Here is a tiny trained network, its code and every weight. The questions are about switching its units off for an input and a target symbol, where a switched-off unit gives its printed mean instead of its output.

import numpy as np


def w(rows, s, z=0):
    codes = np.array(rows[::2]) - 128.0
    scale = np.full(codes.shape[1], s)
    scale[-1] = z or s
    return codes * scale


def f(y):
    return y / 2 * (1 + np.tanh(0.7978845608 * (y + 0.044715 * y**3)))


def softmax(a):
    e = np.exp(a - a.max(-1, keepdims=True))
    return e / e.sum(-1, keepdims=True)


def log_softmax(a):
    a = a - a.max(-1, keepdims=True)
    return a - np.log(np.exp(a).sum(-1, keepdims=True))


def net(x, mask):
    ids = ['γδεηλμπστφψω'.index(c) for c in x.split()]
    T = len(ids)
    res = E[ids] + P[:T]
    r = res
    for j in range(3):
        rows = slice(2 * j, 2 * j + 2)
        q, k, v = (r @ M[0][rows].T for M in (Q, K, V))
        z = softmax(np.where(np.tri(T) > 0, q @ k.T / 2**0.5, -1e9)) @ v
        o = O[0][rows]
        res = res + np.where(mask[j], z, o[:, -1]) @ o[:, :-1]
    y = f(res @ A[0][:, :-1].T + A[0][:, -1])
    res = res + np.where(mask[3:11], y, B[0][:, -1]) @ B[0][:, :-1]
    return log_softmax(res[-1] @ U[:, :-1].T + U[:, -1])


Q, K, V, O, A, B = {}, {}, {}, {}, {}, {}
E = w([
[105,102,125,160,143],'γ',
[137,152,112,144,167],'δ',
[87,149,117,126,147],'ε',
[167,144,134,128,152],'η',
[185,125,148,140,148],'λ',
[83,171,115,128,143],'μ',
[86,114,133,211,126],'π',
[107,145,134,147,222],'σ',
[214,54,198,158,232],'τ',
[95,125,68,32,104],'φ',
[78,45,2,86,203],'ψ',
[65,99,107,150,143],'ω',
],0.021)
P = w([
[166,182,111,155,162],'0',
[182,181,45,181,173],'1',
[156,61,180,108,128],'2',
[119,245,106,164,146],'3',
[138,166,42,180,190],'4',
[96,58,208,81,158],'5',
[66,247,116,165,138],'6',
[103,166,50,188,167],'7',
[53,76,212,94,173],'8',
[82,242,108,173,99],'9',
],0.013)
Q[0] = w([
[130,126,4,179,196],'head 1',
[197,194,141,155,49],'head 1',
[138,94,176,38,198],'head 2',
[101,198,106,58,170],'head 2',
[153,167,254,124,35],'head 3',
[135,147,113,184,233],'head 3',
],0.0092)
K[0] = w([
[110,151,204,141,136],'head 1',
[169,156,101,159,144],'head 1',
[138,71,133,102,133],'head 2',
[92,102,106,133,68],'head 2',
[253,149,151,151,162],'head 3',
[31,113,152,128,112],'head 3',
],0.019)
V[0] = w([
[111,213,116,203,112],'head 1',
[135,170,144,41,185],'head 1',
[160,188,175,131,150],'head 2',
[80,113,171,93,158],'head 2',
[121,67,138,255,185],'head 3',
[147,143,204,223,84],'head 3',
],0.009)
O[0] = w([
[12,157,88,118,106,146],'head 1',
[163,149,105,117,212,122],'head 1',
[119,225,71,89,199,126],'head 2',
[145,71,25,122,124,128],'head 2',
[132,37,143,189,147,245],'head 3',
[1,153,212,172,189,76],'head 3',
],0.008,0.011)
A[0] = w([
[173,118,206,151,132,254],'neuron 1',
[134,56,134,83,80,14],'neuron 2',
[145,194,178,247,94,97],'neuron 3',
[107,182,76,107,177,135],'neuron 4',
[169,82,157,53,149,126],'neuron 5',
[179,128,208,96,80,206],'neuron 6',
[112,103,80,130,204,194],'neuron 7',
[113,123,220,109,145,159],'neuron 8',
],0.012,0.0035)
B[0] = w([
[87,131,109,74,158,185],'neuron 1',
[85,164,199,122,239,178],'neuron 2',
[178,179,91,104,172,230],'neuron 3',
[176,107,254,96,79,173],'neuron 4',
[58,196,126,149,67,193],'neuron 5',
[189,129,92,239,177,135],'neuron 6',
[158,159,136,200,53,255],'neuron 7',
[114,111,67,74,100,172],'neuron 8',
],0.0084,0.014)
U = w([
[79,68,176,63,126,209],'γ',
[157,130,172,92,129,100],'δ',
[124,118,204,101,78,187],'ε',
[152,144,170,64,149,148],'η',
[161,141,158,57,181,112],'λ',
[105,149,206,83,65,153],'μ',
[78,193,136,143,123,94],'π',
[156,90,231,208,88,1],'σ',
[219,75,171,107,255,98],'τ',
[131,149,142,14,110,200],'φ',
[163,94,82,94,72,179],'ψ',
[127,63,185,163,64,116],'ω',
],0.0082,0.0067)

Each question gives the input, a string of symbols that net reads in full, and the target symbol t.
The units are the heads (2 rows each of Q, K, V and O) and the neurons (one row each of A and B). Each row of codes is followed by its name. A weight is (code - 128) times the scale printed after its matrix; where a second scale follows, it is the last column's (O, A, B and U).
mask holds one flag per unit, heads first, then neurons. A switched-off unit (its flag False) gives its mean, the last column of its rows in O or B, instead of its output. The means were averaged over made-up inputs and are rounded, as every weight is.
A unit's drop is (log p(t) with every unit on - log p(t) with that unit switched off) / (log p(t) with every unit on - log p(t) with every unit switched off).
The circuit of an input: a set's keep is (log p(t) with only the set's units on - log p(t) with every unit switched off) / (log p(t) with every unit on - log p(t) with every unit switched off). Starting from all 11 units, units are removed one at a time, each time the one whose removal leaves the highest keep (on an exact tie, the one counted first), for as long as the keep stays at least 0.8.
units of the circuit, in order: the units of the circuit, biggest drop first
unit that matters most: the unit with the biggest drop
k most important neurons: the k neurons with the biggest drops, biggest first
which heads matter: for each layer, one digit per head in row order, 1 if its drop is at least 0.15 and else 0, layers parted by /
drop when u is switched off: that unit's drop, to one decimal
input π π μ, target γ: which heads matter : 001
input π π γ π ψ ψ π σ φ, target τ: units of the circuit, in order : (head 1)
input π σ π, target γ: units of the circuit, in order : (neuron 7; head 3; neuron 1)
input π π λ, target γ: 2 most important neurons : (neuron 7; neuron 3)
input δ ω ψ ψ π ψ λ π σ, target τ: 2 most important neurons : (neuron 6; neuron 2)
input ε π ψ π π λ, target τ: which heads matter : 110
input τ ω π π ψ σ, target γ: which heads matter : 011
input ψ γ τ π ψ ψ μ ε, target ψ: which heads matter : 001
input λ γ τ γ, target τ: units of the circuit, in order : (head 1; neuron 5)
input τ π ω ψ ψ π π ψ μ, target γ: units of the circuit, in order : (neuron 7; head 2; neuron 3)
input σ π π σ π τ, target γ: units of the circuit, in order : (neuron 1; head 3; neuron 8)
input π μ σ η δ, target σ: 2 most important neurons : (neuron 7; neuron 4)
input π ψ ψ σ, target ψ: which heads matter : 011
input φ λ η π ψ ψ σ, target ψ: units of the circuit, in order : (head 3)
input δ π π δ π ψ σ ψ σ, target τ: 3 most important neurons : (neuron 2; neuron 6; neuron 1)
input δ σ π π π π, target γ: 2 most important neurons : (neuron 7; neuron 8)
input ψ ε τ φ φ π δ δ, target τ: 2 most important neurons : (neuron 5; neuron 3)
input π π π π π σ, target γ: units of the circuit, in order : (head 3; neuron 8)
input π ε γ, target γ: 2 most important neurons : (neuron 7; neuron 1)
input λ τ ψ π σ γ, target τ: unit that matters most : head 1
input τ γ η ψ π, target ψ: 2 most important neurons : (neuron 2; neuron 4)
input μ ω π ω π ε ψ τ, target ψ: 2 most important neurons : (neuron 2; neuron 5)
input π δ ψ π ε δ π σ, target σ: 4 most important neurons : (neuron 7; neuron 4; neuron 1; neuron 5)
input π π σ π δ, target σ: drop when neuron 4 is switched off : 0.3
